Here is a tiny trained network, its code and every weight. The questions are about switching its units off for an input and a target symbol, where a switched-off unit gives its printed mean instead of its output.

import numpy as np


def w(rows, s, z=0):
    codes = np.array(rows[::2]) - 128.0
    scale = np.full(codes.shape[1], s)
    scale[-1] = z or s
    return codes * scale


def f(y):
    return y / 2 * (1 + np.tanh(0.7978845608 * (y + 0.044715 * y**3)))


def softmax(a):
    e = np.exp(a - a.max(-1, keepdims=True))
    return e / e.sum(-1, keepdims=True)


def log_softmax(a):
    a = a - a.max(-1, keepdims=True)
    return a - np.log(np.exp(a).sum(-1, keepdims=True))


def net(x, mask):
    ids = ['ΓΘΛΞΦαβδεζμπστ'.index(c) for c in x.split()]
    T = len(ids)
    res = E[ids] + P[:T]
    u = 0
    for l in range(3):
        q, k, v = (res @ M[l].T for M in (Q, K, V))
        z = softmax(np.where(np.tri(T) > 0, q @ k.T / 3**0.5, -1e9)) @ v
        res = res + np.where(mask[u], z, O[l][:, -1]) @ O[l][:, :-1]
        u += 1
        y = f(res @ A[l][:, :-1].T + A[l][:, -1])
        res = res + np.where(mask[u : u + 12], y, B[l][:, -1]) @ B[l][:, :-1]
        u += 12
    return log_softmax(res[-1] @ U[:, :-1].T + U[:, -1])


Q, K, V, O, A, B = {}, {}, {}, {}, {}, {}
E = w([
[91,28,194],'Γ',
[175,98,104],'Θ',
[63,51,194],'Λ',
[119,205,74],'Ξ',
[125,175,154],'Φ',
[131,98,86],'α',
[163,80,168],'β',
[188,160,179],'δ',
[52,227,243],'ε',
[165,184,254],'ζ',
[129,103,90],'μ',
[74,22,204],'π',
[190,130,147],'σ',
[163,167,110],'τ',
],0.006)
P = w([
[254,235,93],'0',
[72,87,144],'1',
[70,91,152],'2',
[64,94,156],'3',
[101,118,144],'4',
[99,109,142],'5',
[103,109,141],'6',
[106,97,135],'7',
[107,96,136],'8',
[111,95,132],'9',
],0.0032)
Q[0] = w([
[135,129,254],'L0H0',
[74,49,134],'L0H0',
[68,43,130],'L0H0',
],0.024)
K[0] = w([
[220,61,43],'L0H0',
[175,239,107],'L0H0',
[171,249,113],'L0H0',
],0.021)
V[0] = w([
[51,57,4],'L0H0',
[152,142,163],'L0H0',
[126,200,154],'L0H0',
],0.0028)
O[0] = w([
[104,4,16,1],'L0H0',
[141,171,157,164],'L0H0',
[112,111,178,154],'L0H0',
],0.0031,0.00067)
A[0] = w([
[119,115,124,47],'L0N0',
[94,193,228,7],'L0N1',
[195,116,195,81],'L0N2',
[120,137,111,139],'L0N3',
[61,109,116,151],'L0N4',
[99,96,126,49],'L0N5',
[63,210,111,123],'L0N6',
[167,176,73,232],'L0N7',
[161,66,120,59],'L0N8',
[197,142,144,69],'L0N9',
[164,85,6,49],'L0N10',
[192,189,63,222],'L0N11',
],0.014,0.0015)
B[0] = w([
[131,148,102,98],'L0N0',
[102,112,6,250],'L0N1',
[31,217,80,194],'L0N2',
[151,124,127,116],'L0N3',
[173,212,134,170],'L0N4',
[138,191,79,122],'L0N5',
[191,19,99,148],'L0N6',
[232,150,132,151],'L0N7',
[78,111,70,125],'L0N8',
[97,224,119,126],'L0N9',
[99,101,10,96],'L0N10',
[253,185,112,167],'L0N11',
],0.017,0.0017)
Q[1] = w([
[163,175,77],'L1H0',
[12,62,235],'L1H0',
[97,68,217],'L1H0',
],0.011)
K[1] = w([
[94,102,182],'L1H0',
[172,249,46],'L1H0',
[162,153,44],'L1H0',
],0.015)
V[1] = w([
[102,20,208],'L1H0',
[128,91,226],'L1H0',
[185,255,222],'L1H0',
],0.0055)
O[1] = w([
[114,79,240,3],'L1H0',
[136,140,191,72],'L1H0',
[176,253,82,242],'L1H0',
],0.0059,0.0052)
A[1] = w([
[25,122,22,1],'L1N0',
[133,129,133,116],'L1N1',
[98,125,186,234],'L1N2',
[231,154,244,144],'L1N3',
[121,217,64,158],'L1N4',
[82,61,78,170],'L1N5',
[127,134,64,157],'L1N6',
[143,107,123,88],'L1N7',
[182,35,183,174],'L1N8',
[254,1,97,88],'L1N9',
[109,145,100,153],'L1N10',
[98,172,96,124],'L1N11',
],0.0083,0.0034)
B[1] = w([
[45,58,65,190],'L1N0',
[132,134,125,125],'L1N1',
[31,118,215,139],'L1N2',
[72,149,2,166],'L1N3',
[180,51,111,254],'L1N4',
[37,175,183,157],'L1N5',
[82,71,166,187],'L1N6',
[134,132,111,120],'L1N7',
[127,56,26,144],'L1N8',
[213,198,216,168],'L1N9',
[125,111,146,161],'L1N10',
[137,103,119,177],'L1N11',
],0.019,0.0088)
Q[2] = w([
[245,146,142],'L2H0',
[174,255,168],'L2H0',
[54,50,162],'L2H0',
],0.0064)
K[2] = w([
[113,227,67],'L2H0',
[2,219,126],'L2H0',
[182,69,202],'L2H0',
],0.0068)
V[2] = w([
[105,151,62],'L2H0',
[84,123,103],'L2H0',
[184,45,254],'L2H0',
],0.0081)
O[2] = w([
[134,190,80,253],'L2H0',
[87,171,110,94],'L2H0',
[130,21,254,75],'L2H0',
],0.0089,0.0047)
A[2] = w([
[221,84,224,100],'L2N0',
[227,70,161,252],'L2N1',
[102,1,107,92],'L2N2',
[180,208,157,7],'L2N3',
[207,156,221,127],'L2N4',
[175,150,212,162],'L2N5',
[57,104,148,239],'L2N6',
[64,103,195,77],'L2N7',
[155,117,158,208],'L2N8',
[107,231,255,108],'L2N9',
[151,183,102,140],'L2N10',
[187,163,174,189],'L2N11',
],0.0092,0.0039)
B[2] = w([
[14,44,205,166],'L2N0',
[247,132,174,190],'L2N1',
[112,244,161,254],'L2N2',
[217,134,175,144],'L2N3',
[47,234,51,136],'L2N4',
[59,227,112,135],'L2N5',
[152,45,196,191],'L2N6',
[120,98,5,181],'L2N7',
[110,81,178,140],'L2N8',
[234,36,103,142],'L2N9',
[73,60,135,172],'L2N10',
[114,216,104,135],'L2N11',
],0.021,0.023)
U = w([
[148,62,117,104],'Γ',
[148,177,131,184],'Θ',
[185,76,94,99],'Λ',
[204,162,68,139],'Ξ',
[105,196,66,132],'Φ',
[122,87,171,33],'α',
[178,110,144,183],'β',
[116,163,158,64],'δ',
[58,81,119,120],'ε',
[50,190,133,107],'ζ',
[137,99,146,255],'μ',
[152,46,112,113],'π',
[155,201,82,103],'σ',
[105,151,3,149],'τ',
],0.0052,0.0044)

Each question gives the input, a string of symbols that net reads in full, and the target symbol t.
The units are the heads (3 rows each of Q, K, V and O) and the neurons (one row each of A and B). Each row of codes is followed by its name. A weight is (code - 128) times the scale printed after its matrix; where a second scale follows, it is the last column's (O, A, B and U).
mask holds one flag per unit, layer by layer, with each layer's heads first. A switched-off unit (its flag False) gives its mean, the last column of its rows in O or B, instead of its output. The means were averaged over made-up inputs and are rounded, as every weight is.
A unit's drop is (log p(t) with every unit on - log p(t) with that unit switched off) / (log p(t) with every unit on - log p(t) with every unit switched off).
most important unit: the unit with the biggest drop
top k neurons: the k neurons with the biggest drops, biggest first
k most important neurons of layer l: the k neurons of layer l with the biggest drops, biggest first
input Θ Γ ε, target ε: most important unit	L1N0
input Θ δ π Ξ β ζ μ τ Γ, target Θ: 3 most important neurons of layer 0	(L0N10; L0N7; L0N11)
input Ξ μ σ Φ π, target Ξ: top 3 neurons	(L1N3; L0N1; L0N7)
input π Ξ Ξ ζ Γ Θ Ξ σ Λ, target π: top 2 neurons	(L1N3; L1N4)
input π σ Λ Γ π Φ π β, target π: top 2 neurons	(L1N4; L2N9)
input Θ Φ π τ Φ Θ π, target Θ: top 4 neurons	(L0N10; L0N1; L0N7; L0N11)
input Γ ε β μ Ξ, target Ξ: top 2 neurons	(L1N9; L0N6)
input Ξ ζ ζ, target ζ: 3 most important neurons of layer 1	(L1N9; L1N3; L1N0)
input τ π π Λ, target τ: top 2 neurons	(L1N3; L0N1)
input Ξ Ξ Ξ μ Λ, target Ξ: 4 most important neurons of layer 0	(L0N1; L0N7; L0N6; L0N10)
input σ π ζ τ Γ ζ Λ π σ Γ, target σ: top 4 neurons	(L1N3; L0N11; L0N7; L0N2)
input π ε α ε ε π Λ, target π: top 2 neurons	(L2N6; L1N4)
input σ σ σ π ζ π, target σ: top 4 neurons	(L1N3; L0N11; L0N7; L0N1)
input α ζ π ε τ α β, target α: top 4 neurons	(L0N10; L2N0; L0N11; L1N4)
input ζ Γ α ε π, target ζ: top 4 neurons	(L2N2; L0N1; L1N6; L1N0)
input Θ β Θ π μ Λ, target Θ: 2 most important neurons of layer 1	(L1N6; L1N3)
input ε π α δ Γ, target ε: most important unit	L2N6
input π μ δ π σ Ξ β Γ, target π: 4 most important neurons of layer 0	(L0N1; L0N6; L0N11; L0N2)
input ε Φ β, target ε: 2 most important neurons of layer 1	(L1N0; L1N9)
input τ β σ σ Ξ σ Θ Λ Γ, target τ: 2 most important neurons of layer 1	(L1N3; L1N4)
input ε α Θ δ ζ Θ Γ τ, target τ: 3 most important neurons of layer 2	(L2N6; L2N2; L2N1)
input Θ μ σ Φ Λ, target Θ: most important unit	L0N1
